Below are the code and all the weights of a small trained network. Each question names an input and a class and asks about switching units off, where a switched-off unit gives its printed mean instead of its output.

import numpy as np


def w(rows, s, z=0):
    codes = np.array(rows[::2]) - 128.0
    scale = np.full(codes.shape[1], s)
    scale[-1] = z or s
    return codes * scale


def norm(h):
    return h / np.sqrt((h * h).mean(-1, keepdims=True) + 1e-5)


def f(y):
    return y / 2 * (1 + np.tanh(0.7978845608 * (y + 0.044715 * y**3)))


def log_softmax(a):
    a = a - a.max(-1, keepdims=True)
    return a - np.log(np.exp(a).sum(-1, keepdims=True))


def net(x, mask):
    res = np.array(x, float).reshape(1, 6) / 4 @ E
    u = 0
    for l in range(2):
        y = f(norm(res) @ A[l][:, :-1].T + A[l][:, -1])
        res = res + np.where(mask[u : u + 12], y, B[l][:, -1]) @ B[l][:, :-1]
        u += 12
    return log_softmax(norm(res)[-1] @ U[:, :-1].T + U[:, -1])


A, B = {}, {}
E = w([
[129,129,125,127,127,128,130],'x0',
[246,44,90,158,152,130,130],'x1',
[125,131,71,129,102,44,64],'x2',
[57,78,82,127,234,42,250],'x3',
[128,126,129,130,127,127,127],'x4',
[126,126,126,126,130,130,127],'x5',
],0.0022)
A[0] = w([
[141,114,153,157,113,215,149,145],'0.n0',
[167,41,73,167,159,87,201,29],'0.n1',
[106,113,143,165,104,162,143,45],'0.n2',
[147,88,120,137,137,95,164,91],'0.n3',
[133,115,113,124,83,120,174,118],'0.n4',
[254,130,151,132,115,160,47,94],'0.n5',
[91,195,177,134,11,137,95,141],'0.n6',
[95,143,94,126,134,131,148,147],'0.n7',
[137,129,166,120,138,215,131,138],'0.n8',
[40,182,156,90,205,86,173,4],'0.n9',
[67,219,167,111,87,197,57,126],'0.n10',
[109,96,134,118,200,121,222,207],'0.n11',
],0.0037,0.0013)
B[0] = w([
[123,122,177,66,140,106,206,166],'0.n0',
[190,169,163,77,157,140,67,216],'0.n1',
[162,82,137,115,167,179,183,110],'0.n2',
[132,185,127,79,168,135,108,145],'0.n3',
[119,144,144,103,149,142,112,127],'0.n4',
[38,85,83,137,60,124,160,222],'0.n5',
[186,100,94,104,254,94,107,235],'0.n6',
[126,133,186,146,127,106,106,146],'0.n7',
[126,128,162,112,128,101,205,166],'0.n8',
[128,142,166,214,26,140,142,197],'0.n9',
[202,110,116,100,253,123,133,254],'0.n10',
[107,186,162,119,126,185,58,244],'0.n11',
],0.0031,0.0022)
A[1] = w([
[184,96,63,118,177,76,68,112],'1.n0',
[145,60,151,151,58,235,220,35],'1.n1',
[98,131,212,166,116,210,220,96],'1.n2',
[149,154,205,124,178,154,152,113],'1.n3',
[182,150,136,109,52,165,134,154],'1.n4',
[153,179,169,111,98,149,48,150],'1.n5',
[165,57,94,114,2,152,158,138],'1.n6',
[87,80,46,134,36,73,102,124],'1.n7',
[161,56,175,96,9,252,242,5],'1.n8',
[202,89,172,73,180,237,164,164],'1.n9',
[74,190,100,144,69,76,98,89],'1.n10',
[137,136,181,37,227,164,172,77],'1.n11',
],0.0043,0.0029)
B[1] = w([
[30,147,125,70,180,189,46,216],'1.n0',
[72,151,111,117,181,49,93,159],'1.n1',
[80,122,67,62,147,215,32,187],'1.n2',
[148,110,103,139,73,197,171,173],'1.n3',
[61,124,160,143,138,116,154,140],'1.n4',
[92,85,81,124,176,90,189,155],'1.n5',
[82,100,158,101,28,128,142,152],'1.n6',
[223,132,171,137,84,158,193,163],'1.n7',
[62,125,147,158,227,5,63,185],'1.n8',
[193,182,144,225,110,46,231,254],'1.n9',
[154,34,185,166,132,48,196,148],'1.n10',
[224,75,105,137,23,156,140,207],'1.n11',
],0.0035,0.0038)
U = w([
[228,156,127,156,129,159,200,210],'0',
[88,119,165,174,120,20,159,188],'1',
[137,135,85,75,206,120,34,168],'2',
[135,71,127,92,9,149,91,2],'3',
[43,162,137,129,118,224,143,54],'4',
],0.013,0.0014)

Each question gives the input, the list of numbers given to net, and the class t.
The units are the neurons (one row each of A and B). Each row of codes is followed by its name. A weight is (code - 128) times the scale printed after its matrix; where a second scale follows, it is the last column's (A, B and U).
mask holds one flag per neuron, layer by layer. A switched-off neuron (its flag False) gives its mean, the last column of its row in B, instead of its output. The means were averaged over made-up inputs and are rounded, as every weight is.
A unit's drop is (log p(t) with every unit on - log p(t) with that unit switched off) / (log p(t) with every unit on - log p(t) with every unit switched off).
The circuit of an input: a set's keep is (log p(t) with only the set's units on - log p(t) with every unit switched off) / (log p(t) with every unit on - log p(t) with every unit switched off). Starting from the 12 units with the biggest drops (on a tie, the unit counted first), units are removed one at a time, each time the one whose removal leaves the highest keep (on an exact tie, the one counted first), for as long as the keep stays at least 0.8.
units of the circuit, in order: the units of the circuit, biggest drop first
most important unit: the unit with the biggest drop
k most important neurons: the k neurons with the biggest drops, biggest first
k most important neurons of layer l: the k neurons of layer l with the biggest drops, biggest first
drop when u is switched off: that unit's drop, to one decimal
input [-2,-4,-7,6,6,-6], class 4: most important unit	1.n2
input [5,-3,-8,-7,3,-5], class 0: units of the circuit, in order	(0.n10; 1.n9)
input [7,1,1,0,-7,8], class 3: 4 most important neurons	(0.n10; 0.n6; 1.n9; 1.n8)
input [-6,0,-2,6,0,2], class 4: units of the circuit, in order	(0.n6; 1.n2; 0.n11)
input [8,6,-7,0,-3,-4], class 1: units of the circuit, in order	(1.n8; 0.n10)
input [0,2,2,-2,7,-4], class 3: 2 most important neurons	(1.n9; 1.n6)
input [4,2,-3,7,6,2], class 0: 2 most important neurons of layer 0	(0.n1; 0.n5)
input [-5,0,3,-7,-1,2], class 2: 4 most important neurons	(0.n6; 0.n10; 0.n9; 1.n11)
input [6,-7,0,-3,4,-8], class 0: 2 most important neurons of layer 1	(1.n11; 1.n2)
input [8,0,-8,5,1,-1], class 4: 2 most important neurons of layer 1	(1.n2; 1.n7)
input [7,4,-8,0,0,7], class 1: 4 most important neurons	(1.n8; 1.n9; 0.n10; 0.n6)
input [1,4,-1,0,-7,-7], class 1: 2 most important neurons	(0.n6; 0.n10)
input [-6,-4,8,-8,-8,-3], class 2: 2 most important neurons	(0.n6; 0.n10)
input [-2,1,7,7,4,3], class 2: units of the circuit, in order	(1.n9)
input [-6,1,3,7,-2,4], class 2: 2 most important neurons	(1.n9; 0.n1)
input [-4,6,1,-1,-3,-7], class 3: 2 most important neurons	(1.n6; 1.n9)
input [-8,4,-6,-7,-2,-3], class 1: drop when 1.n10 is switched off	0.0
input [5,8,7,-4,-6,1], class 3: drop when 1.n9 is switched off	0.1
input [8,-1,-4,8,8,-2], class 4: drop when 0.n10 is switched off	0.4
input [-3,-8,-2,-1,8,-3], class 0: most important unit	0.n10
